Below are the code and all the weights of a small trained network. Each question names an input and a class and asks about switching units off, where a switched-off unit gives its printed mean instead of its output.

import numpy as np


def w(rows, s, z=0):
    codes = np.array(rows[::2]) - 128.0
    scale = np.full(codes.shape[1], s)
    scale[-1] = z or s
    return codes * scale


def f(y):
    return y / 2 * (1 + np.tanh(0.7978845608 * (y + 0.044715 * y**3)))


def log_softmax(a):
    a = a - a.max(-1, keepdims=True)
    return a - np.log(np.exp(a).sum(-1, keepdims=True))


def net(x, mask):
    res = np.array(x, float).reshape(1, 4) / 4 @ E
    y = f(res @ A[0][:, :-1].T + A[0][:, -1])
    res = res + np.where(mask, y, B[0][:, -1]) @ B[0][:, :-1]
    return log_softmax(res[-1] @ U[:, :-1].T + U[:, -1])


A, B = {}, {}
E = w([
[127,134,126,132,119,127],'x0',
[191,202,122,6,128,214],'x1',
[51,10,82,145,56,242],'x2',
[141,19,247,129,2,177],'x3',
],0.008)
A[0] = w([
[165,149,114,44,112,159,91],'n1',
[59,83,118,122,117,44,105],'n2',
[89,109,84,219,116,56,109],'n3',
[58,103,104,119,123,187,93],'n4',
[163,148,134,126,131,136,81],'n5',
[164,223,141,79,126,69,156],'n6',
[129,69,42,77,218,64,136],'n7',
[169,143,144,117,131,139,206],'n8',
[148,108,249,86,134,115,157],'n9',
[133,152,157,111,177,99,193],'n10',
[134,208,98,160,228,137,157],'n11',
[125,210,28,150,124,166,136],'n12',
[163,64,177,115,73,100,93],'n13',
[128,126,91,172,102,141,254],'n14',
[80,118,144,141,158,181,63],'n15',
[53,129,170,180,105,40,131],'n16',
[68,120,102,30,110,155,170],'n17',
[168,158,181,135,154,69,84],'n18',
[2,74,136,105,128,182,117],'n19',
[181,171,180,132,141,77,119],'n20',
[38,141,63,123,92,198,107],'n21',
[65,123,41,113,192,124,112],'n22',
[163,102,199,121,82,150,120],'n23',
[239,123,184,134,116,82,146],'n24',
[176,168,188,177,180,112,194],'n25',
[126,50,168,203,194,81,92],'n26',
],0.0095,0.0087)
B[0] = w([
[168,228,136,64,174,224,168],'n1',
[153,186,127,109,157,194,178],'n2',
[160,134,122,68,152,195,221],'n3',
[182,121,85,140,185,83,178],'n4',
[182,176,91,139,153,110,122],'n5',
[113,126,85,139,138,118,237],'n6',
[143,79,142,111,81,92,207],'n7',
[57,141,97,179,157,179,195],'n8',
[130,97,109,120,91,137,214],'n9',
[101,49,117,133,114,140,207],'n10',
[119,93,132,98,104,164,250],'n11',
[162,87,125,115,61,130,204],'n12',
[164,121,123,61,102,56,196],'n13',
[69,116,73,133,98,161,254],'n14',
[254,183,87,147,155,48,127],'n15',
[132,164,113,62,151,216,217],'n16',
[108,126,65,160,153,168,193],'n17',
[191,102,99,179,137,128,174],'n18',
[147,98,72,134,155,136,225],'n19',
[168,99,67,139,121,172,192],'n20',
[183,112,70,204,145,76,196],'n21',
[158,107,184,76,43,103,200],'n22',
[158,125,88,87,72,128,206],'n23',
[114,72,108,161,156,107,200],'n24',
[114,116,70,168,98,133,226],'n25',
[181,165,118,104,163,195,199],'n26',
],0.0085,0.0084)
U = w([
[166,188,119,67,167,177,110],'0',
[91,100,116,132,107,156,255],'1',
[160,103,132,76,60,98,38],'2',
[172,117,89,179,161,98,78],'3',
[7,136,133,141,128,112,218],'4',
[146,199,227,131,193,51,42],'5',
[149,209,230,137,173,48,47],'6',
[131,218,225,164,209,71,8],'7',
],0.016,0.0064)

Each question gives the input, the list of numbers given to net, and the class t.
The units are the neurons (one row each of A and B). Each row of codes is followed by its name. A weight is (code - 128) times the scale printed after its matrix; where a second scale follows, it is the last column's (A, B and U).
mask holds one flag per neuron, in row order. A switched-off neuron (its flag False) gives its mean, the last column of its row in B, instead of its output. The means were averaged over made-up inputs and are rounded, as every weight is.
A unit's drop is (log p(t) with every unit on - log p(t) with that unit switched off) / (log p(t) with every unit on - log p(t) with every unit switched off).
The circuit of an input: a set's keep is (log p(t) with only the set's units on - log p(t) with every unit switched off) / (log p(t) with every unit on - log p(t) with every unit switched off). Starting from the 12 units with the biggest drops (on a tie, the unit counted first), units are removed one at a time, each time the one whose removal leaves the highest keep (on an exact tie, the one counted first), for as long as the keep stays at least 0.8.
circuit, biggest first: the units of the circuit, biggest drop first
k most important neurons: the k neurons with the biggest drops, biggest first
drop when u is switched off: that unit's drop, to one decimal
input [-6,-4,6,8], class 2: circuit, biggest first : [n13]
input [6,3,1,-7], class 2: circuit, biggest first : [n22, n12]
input [0,-5,6,2], class 3: circuit, biggest first : [n21, n4, n19]
input [8,7,-6,5], class 1: circuit, biggest first : [n24, n8]
input [4,2,-1,-7], class 2: circuit, biggest first : [n22, n12]
input [-8,-8,-7,-3], class 0: 3 most important neurons : [n16, n3, n26]
input [-5,-1,-5,-4], class 1: circuit, biggest first : [n11, n10]
input [-3,4,7,-4], class 3: circuit, biggest first : [n21, n4]
input [2,-3,1,7], class 2: 2 most important neurons : [n13, n23]
input [8,-8,0,7], class 0: 2 most important neurons : [n16, n26]
input [2,-2,7,-7], class 2: 4 most important neurons : [n22, n12, n7, n8]
input [-2,-8,-8,-6], class 0: 4 most important neurons : [n16, n3, n26, n2]
input [5,1,0,-5], class 1: 2 most important neurons : [n13, n23]
input [2,-5,2,8], class 2: circuit, biggest first : [n13]
input [-5,1,-7,-8], class 2: 4 most important neurons : [n11, n22, n7, n12]
input [3,-6,-2,0], class 0: drop when n4 is switched off : 0.0
input [-7,5,0,-6], class 1: drop when n6 is switched off : 0.1
input [-7,4,-8,3], class 3: drop when n18 is switched off : 0.1
